Below is a small trained network, with its code and all its weights. Each question gives an input and a class and asks what happens when units are switched off, that is, made to give their printed mean instead of their output.

import numpy as np


def w(rows, s, z=0):
    codes = np.array(rows[::2]) - 128.0
    scale = np.full(codes.shape[1], s)
    scale[-1] = z or s
    return codes * scale


def norm(h):
    return h / np.sqrt((h * h).mean(-1, keepdims=True) + 1e-5)


def f(y):
    return np.maximum(y, 0)


def log_softmax(a):
    a = a - a.max(-1, keepdims=True)
    return a - np.log(np.exp(a).sum(-1, keepdims=True))


def net(x, mask):
    res = np.array(x, float).reshape(1, 5) / 4 @ E
    u = 0
    for l in range(4):
        y = f(norm(res) @ A[l][:, :-1].T + A[l][:, -1])
        res = res + np.where(mask[u : u + 3], y, B[l][:, -1]) @ B[l][:, :-1]
        u += 3
    return log_softmax(norm(res)[-1] @ U[:, :-1].T + U[:, -1])


A, B = {}, {}
E = w([
[154,119,149,143,104,128,124,170,132,132,143],'x0',
[153,117,254,102,142,10,49,51,185,100,113],'x1',
[114,145,128,131,122,123,139,111,137,124,145],'x2',
[142,144,137,116,125,171,112,131,133,136,116],'x3',
[150,255,86,242,243,142,84,191,86,104,130],'x4',
],0.009)
A[0] = w([
[108,83,72,113,170,96,176,216,155,141,74,3],'L0N0',
[55,61,44,157,64,255,233,131,69,123,136,128],'L0N1',
[108,19,142,58,87,190,175,113,170,22,116,218],'L0N2',
],0.0045,0.0046)
B[0] = w([
[121,112,176,229,35,90,140,150,110,122,93,131],'L0N0',
[191,162,113,124,53,96,131,102,92,192,131,244],'L0N1',
[205,82,114,115,77,111,155,117,248,199,85,254],'L0N2',
],0.012,0.0066)
A[1] = w([
[46,133,39,179,146,171,220,216,116,85,95,62],'L1N0',
[102,175,2,164,41,251,165,189,26,87,128,104],'L1N1',
[46,11,184,69,141,195,99,90,234,93,150,2],'L1N2',
],0.006,0.0043)
B[1] = w([
[91,154,168,38,110,105,202,30,58,157,58,178],'L1N0',
[118,134,213,72,249,120,199,150,71,144,163,254],'L1N1',
[23,162,186,116,115,83,143,254,180,97,58,181],'L1N2',
],0.012,0.0054)
A[2] = w([
[68,25,84,139,113,179,182,165,111,76,174,19],'L2N0',
[163,82,5,106,42,171,174,148,99,164,160,44],'L2N1',
[36,38,52,47,193,185,53,141,179,66,213,2],'L2N2',
],0.011,0.0072)
B[2] = w([
[156,93,124,135,90,125,119,80,160,200,122,128],'L2N0',
[202,254,75,186,80,208,117,82,138,52,101,253],'L2N1',
[146,103,149,132,74,132,90,87,135,144,201,128],'L2N2',
],0.018,0.0068)
A[3] = w([
[237,254,71,212,38,117,32,74,89,19,86,144],'L3N0',
[68,68,151,124,150,152,143,201,5,179,164,28],'L3N1',
[99,146,148,243,206,107,20,126,117,45,145,4],'L3N2',
],0.0083,0.0035)
B[3] = w([
[208,135,53,167,134,109,63,77,169,155,173,250],'L3N0',
[103,107,163,124,210,137,156,182,79,182,120,152],'L3N1',
[141,156,75,183,81,251,147,67,151,172,148,174],'L3N2',
],0.016)
U = w([
[242,218,30,223,66,212,76,18,199,217,146,219],'0',
[64,185,164,67,252,179,202,176,24,227,165,210],'1',
[18,58,60,117,94,129,37,217,91,40,208,2],'2',
[26,27,77,120,97,142,38,198,82,20,217,2],'3',
[32,55,45,123,125,127,10,233,97,19,209,2],'4',
[7,33,81,132,88,133,56,197,81,60,188,2],'5',
[88,25,209,65,25,9,115,148,254,122,33,223],'6',
],0.01,0.0072)

Each question gives the input, the list of numbers given to net, and the class t.
The units are the neurons (one row each of A and B). Each row of codes is followed by its name. A weight is (code - 128) times the scale printed after its matrix; where a second scale follows, it is the last column's (A, B and U).
mask holds one flag per neuron, layer by layer. A switched-off neuron (its flag False) gives its mean, the last column of its row in B, instead of its output. The means were averaged over made-up inputs and are rounded, as every weight is.
A unit's drop is (log p(t) with every unit on - log p(t) with that unit switched off) / (log p(t) with every unit on - log p(t) with every unit switched off).
The circuit of an input: a set's keep is (log p(t) with only the set's units on - log p(t) with every unit switched off) / (log p(t) with every unit on - log p(t) with every unit switched off). Starting from all 12 units, units are removed one at a time, each time the one whose removal leaves the highest keep (on an exact tie, the one counted first), for as long as the keep stays at least 0.8.
units of the circuit, in order: the units of the circuit, biggest drop first
k most important neurons: the k neurons with the biggest drops, biggest first
top k neurons in layer l: the k neurons of layer l with the biggest drops, biggest first
drop of u: that unit's drop, to one decimal
input [7,3,-4,8,-2], class 6: top neuron in layer 3 : [L3N0]
input [-4,-2,3,4,2], class 1: 2 most important neurons : [L1N1 L0N2]
input [-6,0,7,1,4], class 1: units of the circuit, in order : [L2N1 L3N0]
input [-2,2,-5,6,-1], class 6: 2 most important neurons : [L0N1 L2N1]
input [1,0,6,4,7], class 1: units of the circuit, in order : [L0N2 L2N1 L1N1 L3N0]
input [-2,3,-4,2,0], class 6: 3 most important neurons : [L2N1 L0N1 L3N0]
input [7,0,7,-4,8], class 1: units of the circuit, in order : [L0N2 L2N1 L3N0 L1N1]
input [-7,0,-2,-3,3], class 1: 3 most important neurons : [L0N2 L2N1 L3N0]
input [2,1,-8,-7,-4], class 6: 4 most important neurons : [L0N1 L1N2 L2N1 L3N0]
input [-6,8,5,-8,-4], class 6: drop of L3N1 : 0.0
input [4,-4,1,-6,4], class 1: drop of L1N1 : 0.9
input [-4,6,-8,0,-1], class 6: drop of L2N1 : 0.7
input [8,-7,1,2,8], class 1: drop of L1N1 : 0.8
input [-3,5,-5,-8,-2], class 6: most important neuron : [L2N1]
